Here is a tiny trained network, its code and every weight. The questions are about switching its units off for an input and a target symbol, where a switched-off unit gives its printed mean instead of its output.

import numpy as np


def w(rows, s, z=0):
    codes = np.array(rows[::2]) - 128.0
    scale = np.full(codes.shape[1], s)
    scale[-1] = z or s
    return codes * scale


def norm(h):
    return h / np.sqrt((h * h).mean(-1, keepdims=True) + 1e-5)


def f(y):
    return y / 2 * (1 + np.tanh(0.7978845608 * (y + 0.044715 * y**3)))


def softmax(a):
    e = np.exp(a - a.max(-1, keepdims=True))
    return e / e.sum(-1, keepdims=True)


def log_softmax(a):
    a = a - a.max(-1, keepdims=True)
    return a - np.log(np.exp(a).sum(-1, keepdims=True))


def net(x, mask):
    ids = ['ΓΔζηστψ'.index(c) for c in x.split()]
    T = len(ids)
    res = E[ids] + P[:T]
    u = 0
    for l in range(2):
        r = norm(res)
        for j in range(2):
            rows = slice(4 * j, 4 * j + 4)
            q, k, v = (r @ M[l][rows].T for M in (Q, K, V))
            z = softmax(np.where(np.tri(T) > 0, q @ k.T / 4**0.5, -1e9)) @ v
            o = O[l][rows]
            res = res + np.where(mask[u + j], z, o[:, -1]) @ o[:, :-1]
        u += 2
        y = f(norm(res) @ A[l][:, :-1].T + A[l][:, -1])
        res = res + np.where(mask[u : u + 4], y, B[l][:, -1]) @ B[l][:, :-1]
        u += 4
    return log_softmax(norm(res)[-1] @ U[:, :-1].T + U[:, -1])


Q, K, V, O, A, B = {}, {}, {}, {}, {}, {}
E = w([
[126,239,53,49,213,72,115,141,86,234,92],'Γ',
[142,1,88,97,79,86,111,203,74,208,150],'Δ',
[131,82,210,107,152,104,122,134,127,104,146],'ζ',
[92,86,80,115,126,149,117,101,207,128,199],'η',
[141,138,104,115,132,60,123,133,209,81,65],'σ',
[113,148,96,185,107,42,68,127,195,184,185],'τ',
[177,44,130,36,85,146,63,67,119,120,133],'ψ',
],0.008)
P = w([
[170,85,49,253,253,133,95,103,77,144,55],'0',
[104,136,102,244,133,109,104,120,45,37,177],'1',
[125,111,113,227,99,107,141,126,78,79,182],'2',
[127,93,111,197,78,117,159,125,102,101,177],'3',
[110,90,125,171,67,120,167,119,115,116,178],'4',
[112,67,130,147,75,117,161,123,109,111,178],'5',
[108,66,139,126,70,120,165,114,127,112,184],'6',
[118,55,142,117,83,115,158,121,139,121,181],'7',
[113,51,156,96,79,126,137,143,133,117,158],'8',
[125,60,165,84,82,121,130,145,144,123,174],'9',
[121,62,178,66,94,115,125,151,158,124,174],'10',
[134,73,176,68,85,120,118,156,164,146,166],'11',
[134,84,197,49,91,124,104,174,189,143,164],'12',
[118,77,191,40,96,105,90,163,216,148,164],'13',
],0.0039)
Q[0] = w([
[127,169,143,218,135,174,142,102,105,70,101],'L0H0',
[111,135,147,162,139,125,94,198,125,81,109],'L0H0',
[99,167,117,189,192,95,142,86,123,116,146],'L0H0',
[132,171,130,211,75,165,171,105,105,105,148],'L0H0',
[160,102,204,123,63,129,64,55,211,154,150],'L0H1',
[125,164,155,86,147,197,98,106,89,121,87],'L0H1',
[120,155,125,255,175,148,163,215,123,125,214],'L0H1',
[146,133,115,61,71,129,80,102,127,45,103],'L0H1',
],0.0047)
K[0] = w([
[90,88,126,165,37,113,127,62,94,47,126],'L0H0',
[123,140,119,213,116,156,143,124,121,161,179],'L0H0',
[109,87,171,144,153,131,140,182,187,153,130],'L0H0',
[96,92,154,185,51,120,183,127,163,110,119],'L0H0',
[137,222,77,3,160,78,138,180,166,134,43],'L0H1',
[137,162,157,159,225,132,119,113,32,156,129],'L0H1',
[142,59,192,251,93,37,154,130,171,76,157],'L0H1',
[117,196,92,48,140,68,124,111,136,149,193],'L0H1',
],0.0038)
V[0] = w([
[106,153,102,145,197,151,105,119,149,127,45],'L0H0',
[57,252,112,24,202,140,193,202,63,208,128],'L0H0',
[131,69,62,212,56,155,174,154,100,35,124],'L0H0',
[117,216,78,31,188,155,130,119,103,192,104],'L0H0',
[79,201,138,116,95,155,103,143,145,182,59],'L0H1',
[87,170,151,212,124,206,72,90,108,134,102],'L0H1',
[80,126,86,196,142,35,109,222,141,92,156],'L0H1',
[5,174,193,202,163,140,197,86,73,138,156],'L0H1',
],0.0038)
O[0] = w([
[152,73,177,56,65,198,163,62,204,136,183,138],'L0H0',
[86,159,149,109,50,66,229,142,244,250,140,104],'L0H0',
[117,20,69,142,157,152,116,107,123,29,142,98],'L0H0',
[183,157,112,116,19,95,223,66,206,224,117,144],'L0H0',
[236,125,11,255,214,119,117,198,94,162,94,63],'L0H1',
[161,93,150,125,137,101,164,130,221,112,200,22],'L0H1',
[19,56,123,86,156,135,106,140,51,174,76,252],'L0H1',
[175,122,220,180,209,61,188,150,233,164,179,12],'L0H1',
],0.0033,0.0035)
A[0] = w([
[225,125,40,102,106,155,138,127,85,124,121,128],'L0N0',
[149,69,158,62,180,102,30,198,96,136,22,177],'L0N1',
[132,127,170,168,119,75,136,167,29,79,192,46],'L0N2',
[89,100,109,160,211,212,119,171,62,3,209,7],'L0N3',
],0.0035,0.0017)
B[0] = w([
[139,96,139,78,202,37,122,79,39,150,180,138],'L0N0',
[58,121,162,178,113,105,116,47,95,65,131,255],'L0N1',
[101,157,126,148,124,152,63,110,213,211,47,134],'L0N2',
[212,137,130,68,171,104,201,255,180,222,109,215],'L0N3',
],0.0052,0.0036)
Q[1] = w([
[178,184,182,144,115,148,148,132,106,166,134],'L1H0',
[63,157,110,116,104,85,49,105,169,144,111],'L1H0',
[220,194,144,255,145,201,224,146,152,121,160],'L1H0',
[194,231,138,165,152,211,189,159,184,166,147],'L1H0',
[101,106,79,93,105,111,212,163,152,178,133],'L1H1',
[120,75,191,167,70,147,107,161,189,75,133],'L1H1',
[113,137,135,108,201,188,116,148,105,111,160],'L1H1',
[129,108,58,141,119,173,60,153,135,116,195],'L1H1',
],0.0091)
K[1] = w([
[138,119,204,153,115,181,97,118,65,147,169],'L1H0',
[112,184,73,131,111,63,77,153,140,170,114],'L1H0',
[110,69,167,209,155,184,106,105,121,125,182],'L1H0',
[125,108,121,173,181,211,98,139,118,135,200],'L1H0',
[134,124,124,76,87,121,175,154,189,151,151],'L1H1',
[108,176,119,88,222,132,133,158,65,159,98],'L1H1',
[133,50,109,155,170,254,81,176,124,105,133],'L1H1',
[116,102,56,122,170,126,80,126,123,160,175],'L1H1',
],0.0083)
V[1] = w([
[148,96,148,160,109,7,201,76,56,74,71],'L1H0',
[168,70,169,153,137,216,142,153,50,130,172],'L1H0',
[168,126,168,96,115,163,151,138,62,230,254],'L1H0',
[158,113,138,41,84,156,186,116,111,92,83],'L1H0',
[94,57,139,128,167,148,113,50,73,160,163],'L1H1',
[164,82,116,178,181,142,104,201,50,107,103],'L1H1',
[180,205,75,114,253,153,106,204,68,161,91],'L1H1',
[118,114,149,92,69,153,187,89,25,157,124],'L1H1',
],0.005)
O[1] = w([
[115,127,117,129,154,178,64,210,172,82,159,204],'L1H0',
[85,171,140,127,118,61,101,150,141,161,109,1],'L1H0',
[103,253,159,180,179,51,101,16,125,157,108,75],'L1H0',
[35,125,74,152,184,135,159,134,143,128,142,155],'L1H0',
[157,176,152,178,105,140,158,123,211,130,151,187],'L1H1',
[154,128,120,162,150,117,177,54,140,131,100,135],'L1H1',
[150,117,78,117,168,160,213,103,117,167,131,132],'L1H1',
[142,127,157,156,128,128,159,167,116,183,141,161],'L1H1',
],0.0072,0.0057)
A[1] = w([
[104,142,126,97,154,175,64,91,126,98,151,122],'L1N0',
[114,203,156,99,92,35,147,72,188,131,153,148],'L1N1',
[52,155,159,74,41,78,140,146,104,207,193,2],'L1N2',
[80,102,159,80,17,65,146,254,170,126,150,160],'L1N3',
],0.0067,0.0019)
B[1] = w([
[101,157,143,102,100,140,134,139,83,118,33,156],'L1N0',
[116,20,90,174,102,227,129,145,181,115,109,205],'L1N1',
[127,155,159,70,122,2,196,184,62,68,161,220],'L1N2',
[185,130,57,64,241,130,93,153,147,123,111,254],'L1N3',
],0.0072,0.0066)
U = w([
[93,113,151,122,47,86,218,165,95,113,149,157],'Γ',
[144,84,103,119,120,219,113,218,144,92,131,107],'Δ',
[130,147,241,150,206,116,111,148,185,132,102,214],'ζ',
[254,137,149,137,51,103,90,101,168,115,141,114],'η',
[76,101,107,197,151,82,54,152,97,174,136,67],'σ',
[128,194,116,110,168,121,77,89,55,57,81,2],'τ',
[160,154,62,130,184,117,195,79,169,176,102,157],'ψ',
],0.0062,0.00081)

Each question gives the input, a string of symbols that net reads in full, and the target symbol t.
The units are the heads (4 rows each of Q, K, V and O) and the neurons (one row each of A and B). Each row of codes is followed by its name. A weight is (code - 128) times the scale printed after its matrix; where a second scale follows, it is the last column's (O, A, B and U).
mask holds one flag per unit, layer by layer, with each layer's heads first. A switched-off unit (its flag False) gives its mean, the last column of its rows in O or B, instead of its output. The means were averaged over made-up inputs and are rounded, as every weight is.
A unit's drop is (log p(t) with every unit on - log p(t) with that unit switched off) / (log p(t) with every unit on - log p(t) with every unit switched off).
The circuit of an input: a set's keep is (log p(t) with only the set's units on - log p(t) with every unit switched off) / (log p(t) with every unit on - log p(t) with every unit switched off). Starting from all 12 units, units are removed one at a time, each time the one whose removal leaves the highest keep (on an exact tie, the one counted first), for as long as the keep stays at least 0.8.
units of the circuit, in order: the units of the circuit, biggest drop first
unit that matters most: the unit with the biggest drop
k most important neurons: the k neurons with the biggest drops, biggest first
which heads matter: for each layer, one digit per head in row order, 1 if its drop is at least 0.15 and else 0, layers parted by /
drop when u is switched off: that unit's drop, to one decimal
input τ Γ ψ, target η: units of the circuit, in order	L1H0, L0H1
input ψ σ ψ η ζ ζ τ σ η η Γ, target ψ: which heads matter	10 / 11
input Γ τ ζ σ σ Γ Δ η τ, target Γ: units of the circuit, in order	L0H0, L1H0, L1N2, L1H1
input Δ η Γ σ ψ Γ τ, target Γ: units of the circuit, in order	L1H0, L0H0, L1N2, L1N3
input η τ Γ ψ σ τ η Δ η σ σ Γ ζ, target Γ: unit that matters most	L0H0
input ψ ζ ζ η, target ψ: units of the circuit, in order	L0N3, L0H0, L1H0, L1H1
input Γ η ζ σ σ ψ η ψ σ Δ, target Γ: 3 most important neurons	L0N3, L0N1, L1N2
input τ η η ζ, target ζ: which heads matter	11 / 10
input σ τ Γ, target ψ: which heads matter	10 / 00
input σ τ σ ψ σ τ ζ σ τ Γ σ σ τ Γ, target Γ: which heads matter	11 / 10
input η Γ Γ ζ Γ Γ τ Δ ψ ζ ψ ψ η, target Γ: units of the circuit, in order	L1N2, L0H0
input Γ σ ζ τ σ σ Δ, target Γ: units of the circuit, in order	L0H0, L1H0, L0N3, L1N2
input σ Γ η σ, target ψ: which heads matter	11 / 11
input ζ σ Γ σ τ, target σ: units of the circuit, in order	L0H0, L1H0, L0H1
input σ ζ Γ ζ σ σ, target τ: units of the circuit, in order	L0H0, L1H0, L0N1
input ζ Δ τ Δ τ σ Γ ψ, target η: 2 most important neurons	L1N3, L0N3
input η η η ζ Γ η Γ, target Γ: which heads matter	10 / 10
input Δ η ζ ψ, target τ: units of the circuit, in order	L0H0, L1H0, L1N1
input η ψ η τ, target η: 2 most important neurons	L0N2, L1N3
input σ ψ ζ ζ σ η σ η Γ σ ζ Δ σ η, target ψ: 2 most important neurons	L0N1, L0N3
input σ σ Γ η σ, target ψ: 3 most important neurons	L0N1, L1N2, L0N3
input Γ η σ σ σ η τ Δ Δ τ σ σ Γ η, target Γ: 3 most important neurons	L1N2, L0N3, L1N3
input Γ Γ ψ Δ ζ τ ψ, target Γ: 2 most important neurons	L1N2, L1N3
input ζ η τ ψ, target τ: most important neuron	L1N1
input η ζ Δ, target σ: most important neuron	L1N2
input τ η η τ, target η: drop when L0H1 is switched off	0.1
